Here is a tiny trained network, its code and every weight. The questions are about switching its units off for an input and a class, where a switched-off unit gives its printed mean instead of its output.

import numpy as np


def w(rows, s, z=0):
    codes = np.array(rows[::2]) - 128.0
    scale = np.full(codes.shape[1], s)
    scale[-1] = z or s
    return codes * scale


def f(y):
    return y / 2 * (1 + np.tanh(0.7978845608 * (y + 0.044715 * y**3)))


def log_softmax(a):
    a = a - a.max(-1, keepdims=True)
    return a - np.log(np.exp(a).sum(-1, keepdims=True))


def net(x, mask):
    res = np.array(x, float).reshape(1, 6) / 4 @ E
    y = f(res @ A[0][:, :-1].T + A[0][:, -1])
    res = res + np.where(mask, y, B[0][:, -1]) @ B[0][:, :-1]
    return log_softmax(res[-1] @ U[:, :-1].T + U[:, -1])


A, B = {}, {}
E = w([
[126,129,130,128,132,130,131],'x0',
[125,127,128,131,130,128,127],'x1',
[64,207,159,94,119,143,17],'x2',
[121,72,29,59,219,114,104],'x3',
[4,110,104,100,78,59,160],'x4',
[128,128,132,126,129,127,129],'x5',
],0.011)
A[0] = w([
[255,133,172,190,149,198,152,61],'n0',
[109,58,54,71,191,64,152,19],'n1',
[123,101,144,137,126,119,123,117],'n2',
[113,102,149,157,81,90,181,131],'n3',
[47,205,168,97,69,128,55,8],'n4',
[111,115,137,161,74,95,189,127],'n5',
[13,117,92,49,88,38,114,2],'n6',
[200,72,78,154,176,140,189,52],'n7',
[205,56,98,133,144,122,181,83],'n8',
[109,90,129,160,91,77,191,119],'n9',
[96,141,134,128,158,108,135,105],'n10',
[131,127,127,137,128,94,129,120],'n11',
[108,116,135,167,49,107,196,134],'n12',
[170,135,146,169,164,146,140,122],'n13',
[139,127,139,109,124,114,128,128],'n14',
[142,142,94,89,180,177,17,119],'n15',
[24,108,96,93,115,67,97,193],'n16',
[109,128,139,146,111,111,186,118],'n17',
[168,146,103,94,175,165,43,111],'n18',
[118,101,131,158,80,101,163,120],'n19',
[142,163,110,112,172,153,95,108],'n20',
[142,142,112,71,177,165,48,114],'n21',
[197,85,133,150,166,129,169,143],'n22',
[136,140,119,104,179,151,66,112],'n23',
[114,129,128,162,107,93,176,116],'n24',
[102,43,73,62,179,105,151,37],'n25',
[117,106,132,144,94,123,161,107],'n26',
[124,132,124,124,106,129,165,111],'n27',
[110,117,134,179,61,86,185,134],'n28',
[157,185,200,161,81,144,121,172],'n29',
[57,194,148,117,103,161,78,183],'n30',
[170,144,120,168,128,162,128,145],'n31',
[156,229,219,216,42,190,98,46],'n32',
[148,151,121,96,172,163,85,101],'n33',
[202,52,89,146,140,111,188,146],'n34',
[104,105,145,171,65,89,198,136],'n35',
],0.0072,0.0094)
B[0] = w([
[94,208,23,217,13,166,176,225],'n0',
[113,203,77,184,59,144,156,191],'n1',
[133,133,131,122,123,132,121,124],'n2',
[172,140,159,109,154,179,175,183],'n3',
[122,241,33,207,18,179,212,188],'n4',
[159,144,152,98,153,164,172,185],'n5',
[29,21,56,152,143,35,3,188],'n6',
[55,42,102,127,161,52,41,199],'n7',
[76,105,94,149,119,98,81,204],'n8',
[168,147,154,121,161,163,170,183],'n9',
[118,122,122,130,131,131,124,124],'n10',
[139,127,121,128,128,142,128,126],'n11',
[161,143,165,93,153,163,176,203],'n12',
[106,124,99,137,103,111,111,167],'n13',
[130,132,136,137,130,124,123,128],'n14',
[153,86,185,83,186,121,136,194],'n15',
[138,180,118,156,96,158,173,254],'n16',
[158,133,153,111,139,164,168,154],'n17',
[141,95,182,86,182,130,128,179],'n18',
[163,139,155,106,141,168,164,162],'n19',
[136,115,166,109,154,125,121,145],'n20',
[167,100,178,80,190,120,129,177],'n21',
[95,136,80,153,96,117,107,217],'n22',
[149,99,161,80,173,135,132,157],'n23',
[150,142,151,110,142,157,151,155],'n24',
[96,197,73,197,51,153,152,186],'n25',
[147,138,152,118,135,143,155,141],'n26',
[135,143,142,114,129,133,131,131],'n27',
[185,138,179,91,149,170,187,199],'n28',
[88,143,69,171,79,130,130,243],'n29',
[104,80,105,126,140,103,93,235],'n30',
[104,109,108,138,122,102,105,174],'n31',
[38,24,84,131,162,32,10,242],'n32',
[135,108,160,101,166,126,131,149],'n33',
[86,132,75,164,84,118,109,250],'n34',
[164,139,162,114,166,172,172,206],'n35',
],0.0073,0.0082)
U = w([
[113,253,86,204,33,176,183,50],'0',
[73,2,102,143,150,20,29,254],'1',
[217,135,240,29,212,177,175,56],'2',
],0.0088,0.00065)

Each question gives the input, the list of numbers given to net, and the class t.
The units are the neurons (one row each of A and B). Each row of codes is followed by its name. A weight is (code - 128) times the scale printed after its matrix; where a second scale follows, it is the last column's (A, B and U).
mask holds one flag per neuron, in row order. A switched-off neuron (its flag False) gives its mean, the last column of its row in B, instead of its output. The means were averaged over made-up inputs and are rounded, as every weight is.
A unit's drop is (log p(t) with every unit on - log p(t) with that unit switched off) / (log p(t) with every unit on - log p(t) with every unit switched off).
The circuit of an input: a set's keep is (log p(t) with only the set's units on - log p(t) with every unit switched off) / (log p(t) with every unit on - log p(t) with every unit switched off). Starting from the 12 units with the biggest drops (on a tie, the unit counted first), units are removed one at a time, each time the one whose removal leaves the highest keep (on an exact tie, the one counted first), for as long as the keep stays at least 0.8.
circuit, biggest first: the units of the circuit, biggest drop first
unit that matters most: the unit with the biggest drop
top k neurons: the k neurons with the biggest drops, biggest first
drop of u: that unit's drop, to one decimal
input [-5,5,-7,1,-3,0], class 1: unit that matters most	n7
input [6,2,-1,5,8,0], class 0: top 3 neurons	n16; n1; n25
input [-7,6,-2,3,1,-6], class 0: top 2 neurons	n32; n6
input [-3,-8,-1,8,4,5], class 0: top 2 neurons	n1; n25
input [-2,-5,1,-4,-2,3], class 1: top 3 neurons	n32; n4; n16
input [5,-6,1,-6,-7,-2], class 1: top 2 neurons	n32; n4
input [1,2,-1,2,5,0], class 0: top 3 neurons	n32; n16; n7
input [-8,-6,-3,8,5,-8], class 0: top 2 neurons	n1; n25
input [6,3,0,5,8,6], class 0: top 2 neurons	n16; n1
input [7,4,1,3,-4,5], class 2: top 2 neurons	n32; n6
input [0,-8,-3,4,1,5], class 0: top 2 neurons	n32; n6
input [-3,-8,0,8,5,5], class 0: top 2 neurons	n1; n25
input [6,4,0,-4,1,-1], class 2: top 3 neurons	n0; n4; n34
input [4,-3,-6,8,8,-4], class 0: circuit, biggest first	n1
input [2,-2,8,-7,-7,3], class 1: drop of n32	1.3
input [3,0,4,-7,-6,-8], class 1: drop of n32	1.3
input [0,3,2,-2,-7,1], class 1: drop of n32	0.4
input [-6,8,-4,-2,4,-8], class 2: drop of n14	0.0
